Each row has a name. After each piece below comes the name of the row it's from, unless a question asks for something else. Each question is about the rows just above it.

bani: [-53  22 -57 -32 -48  12]
dil: [ -34  -31 -103  -32  -55    6]
Gud: [103 -16  67  35  96 -51]
fudu: [-73  -1 -57  29 -57 -13]
potel: [ -37  -80 -108   -4   -6  -15]
teko: [ -1   2   1 -25 -26  57]
Zal: [-13 -57 -73  29  -1 -58]
[-13  29 -73  -1 -57 -58] is which row reordered? : Zal
Shift each entry of [ -80 -108   -4   -6] by -1 times 1: : [ -81 -109   -5   -7]
Shift each entry of [-1] by -1 times 1: : [-2]
[ -37  -80 -108] with +1 step of 1 on every entry: : [ -36  -79 -107]

Tek: [ 97  72  36 -34  69 -50  88 -47 -37 -54  92 -27 -28 -67 -45 -46 -72 -75
 -28  13 -53  26 -47  97  30  32 -64 -10  37  26  89]
voled: [ 31  50  36 -42  29 -55  38 -56  42 -59  34 -26 -31  23 -48 -55  22  36
 -37  42 -63  19 -50  28   1  44 -28   8  17   3  39]
zepe: [ 97  72  36 -34  69 -50  88 -47 -37 -54  92 -39 -28 -67 -45 -46 -72 -75
 -28  56 -53  26 -47  97  30  32 -64 -10  37  26  89]
Fis: [ 47  59  40 -47  38 -65  45 -68  28 -72  44 -33 -40  27 -57 -69  37  28
 -40  36 -76  25 -61  45   9  44 -41   7   9   5  48]
vesuf: [ 27  -9  21  25  12  29  10  34 -52  37  17  23  21  38  25  32  46  30
  25  31  40  13  25  29  19 -22  -4 -11  30  23  59]
neket: [-46 -53  -4 -22 -37 -31 -48 -31 -34 -35 -48  -2 -14  61 -28 -32  72  58
 -19 -15 -35 -11 -31 -49 -23 -43   9  11 -23 -17 -51]
kugo: [ 59  38  50 -28  35 -39  46 -43 -24 -48  48 -16 -23  55 -34 -44  68  48
 -23  52 -47  32 -37  60  16  15  -9   9  16  11  45]
fif: [ 43  36  12  34  42  47  42  50 -15  56  44  15  23 -68  41  50 -69 -71
  31  16  56   9  46  42  30   7  11  -8  34  19  41]
Fabi: [-17   4 -23 -13  -8 -25 -12 -19  36 -22 -13 -20  -9 -37 -20 -19 -40 -29
 -13 -20 -26 -17 -23 -15 -14  13 -30  -9 -15  -9  -9]
Fimav: [ 27  -9  21  25  12  29  10  34 -52  37  17  23  21  38  25  32  46  30
  25  31  40  13  25  29  19 -22  40  11  26  15   6]
[-29 -13] with +1 step of 1 on every entry: : [-28 -12]
Is [-32 -28] printed in one of the named rows, side by side and in this order? : no

pusal: [-48  18  14   5 -10  -3 -18  -8  -1  -2  -5  -4  -8   1  -9 -31 -41   1
  -5  -3 -19  17  17 -10  16 -22  15  10 -22 -11 -42  -6   5 -21   2  11
   4 -16  -3  -3 -11  13  -5 -10   2  41 -49]
Mel: [  3  -1   9   0   0  -9  11  16  12   2  12  20   6  -2  -1  -3  18  -7
  -4   8  -7 -24  -3  10  98  -1   0  10  11   8  19   4  -7 -33   5  -4
  15  -9  -4   3   6 -21  17  25  -8  -9   2]
taf: [-23  15  -5 -31  -3  18   7 -22   8  -1  -8   2   9 -11  24 -58   9   9
   4 -15 -12  -8 -30  -4 -11 -27  15  -1 -10   9 -25  22  -5   5  16  -7
  -6  10  20   1   7   2  25  -6  13 -12   8]
fosiv: [ 21 -23  -3  20   6  21  28  15   8  -2  11  16 -11   1  13   9 -21  -2
  -7  -2   0  -2 -22  -3  43   6 -18   8 -72   5  -8   7  -1 -33   4 -12
  -9 -11 -17  -6   4 -10 -34 -11  -1  -9  15]
pali: [ -7   7  -6  -9  -5 -25 -36 -21  -6   2  16   8  -5 -11   5  38  12  -3
   8  -5 -38   3  15  -7 -12 -41 -14  17  24 -30 -36  10  -9  49   2 -18
  13  15 -17   4  -1 -11  -6 -23   0 -24 -94]
noba: [  0   3   8 -30  -4   2  26   3  -9   3  -9  -2  -1 -13   8  -5  15   1
  -5   0 -39   0  12   6  40  25  12  -4 -64  10 -22 -12  -5  24  18  -2
   1  11   0   2  -6  -2 -32  21   4  23   4]
Dera: [ -5  -8  -6  19   2  12  19   1 -22   0 -16  -1   0  12   3 -25  -6  10
  -5   2  16  -3  30   7  24   3   5   0  42  17 -11  34   6   0  -1  -8
  -4   8   4 -10  -6   7  45  18   0  27   8]
sufu: [ -1  -6 -37  16   2   3 -29  15  -5   1  29  14  -7  10  -4 -12   9 -13
   8 -11  13   7  -8   0 -31 -43   5   0   6  14  18  -7   3  -5 -43   1
   1  -8  13   4   1  12  -4  -6  -7  37 -33]
Move every entry of [-1  0 10] by +1 step of 1. : [ 0  1 11]
Does one of the named rows hold [ 5 -4 15 -9] side by side, in this order? : yes
Is [  3 -25] printed in one of the named rows, side by side and in this order? : yes

Zab: [-35  29  30 -29   8   3  21  24 -15  12   5  -1  11  14  22  12  -5  -5
 -20 -11  26 -15  30 -18  20 -28  -9  27   5  33  22  -3   9  -5   5  -9
 -11  41   6 -11 -17   5   3  33  11 -22 -11   9  -7  13   2]
tinu: [-43  78 -19 -28 -53  14  -1  35  -3  32 -15   4  46  76  43 -37 -19 -15
  24  -2  26 -97 -22  62 -57  16 -28  -2 -14 -87  47 -59  38 -18 -82  14
  -4  35  -3  26 -33  -5 -34 -81  16   2 -56  12 -33 -28  53]
topap: [ 21 -29  13  13  22 -14  -5 -19  -3 -19   5  -6 -37 -35 -19  16  22  -4
  -9   6 -11  47  17 -31  27  -6   7  -4 -12  42  -8  33 -19  14  42  -8
  -2 -26  -2  -8  13   9  21  37 -12 -10  40  -9   6  15 -12]
geda: [ 22 -51  10  19  44 -24  16 -40  -8 -10  10   4 -19 -57 -13  21  16  -2
 -13 -12 -17  71  24 -59  37 -23  35  -5  -3  70 -43  46 -27  22  45 -24
 -19 -30  21  -4  -7 -19  17  60 -14   7  10  16  30  26 -39]
tor: [ -3   5  14   2  -7  12 -28  26   9 -15   5 -17 -29  20 -11   5  -5  11
  -1  30   3 -11  -5  29  13  22 -15  24   5  -5  30 -11  -9   6  21  12
  33   3 -22  -9  41  22   8 -20   9 -17  33 -35 -11  11  27]
Shift each entry of [-11   9] by -1 times 1: : [-12   8]
Which row holds these entries in another order? [ 53 -28 -33  12 -56   2  16 -81 -34  -5 -33  26  -3  35  -4  14 -82 -18
  38 -59  47 -87 -14  -2 -28  16 -57  62 -22 -97  26  -2  24 -15 -19 -37
  43  76  46   4 -15  32  -3  35  -1  14 -53 -28 -19  78 -43] : tinu
Does one of the named rows hold [-35  33] side by side, in this order? : no
Put [ 11  -5 -17  -9 -22   5  21   5  33  -1  11 -11  12   8   6 -11  41  13
  12  33 -35 -29   2  -5  30  -7  22  27  -3   5 -15  -9 -11  20   9 -15
   9 -28   3  22  30 -11  29  26  -5  14   5 -17 -20  24   3] back in order: which row is it? : tor

fon: [ 16 -26 -18 -18   1  33 -83 -88  -1]
zabok: [ 10  21 -42 -47 -15  66 -86 -81  -4]
viki: [  13  -42   12  -43    0    7 -110  -59   -4]
Didu: [  57  -78    4   11   32   31 -106  -87  -23]
Bama: [  6  -8  26 -78   8  30 -71 -61 -13]
rofiv: [-47  21 -15 -42  -5 -81  66 -86  10]
laki: [ 26  12  12 -74   2  51 -60 -60 -24]
Shift each entry of [-15  66 -86 -81] by -1 times 1: : [-16  65 -87 -82]
Put [ -4 -81 -86  66 -15 -47 -42  21  10] back in order: which row is it? : zabok
[ 30 -71] with -1 step of 1 on every entry: : [ 29 -72]
Does one of the named rows hold [21 10] side by side, in this order? : no
Move every entry of [66] by +1 step of 1. : [67]
Which row holds these entries in another order? [-13 -61 -71  30   8 -78  26  -8   6] : Bama
Among the named rows, does one hold [-81  66] next to each other, in this order? : yes

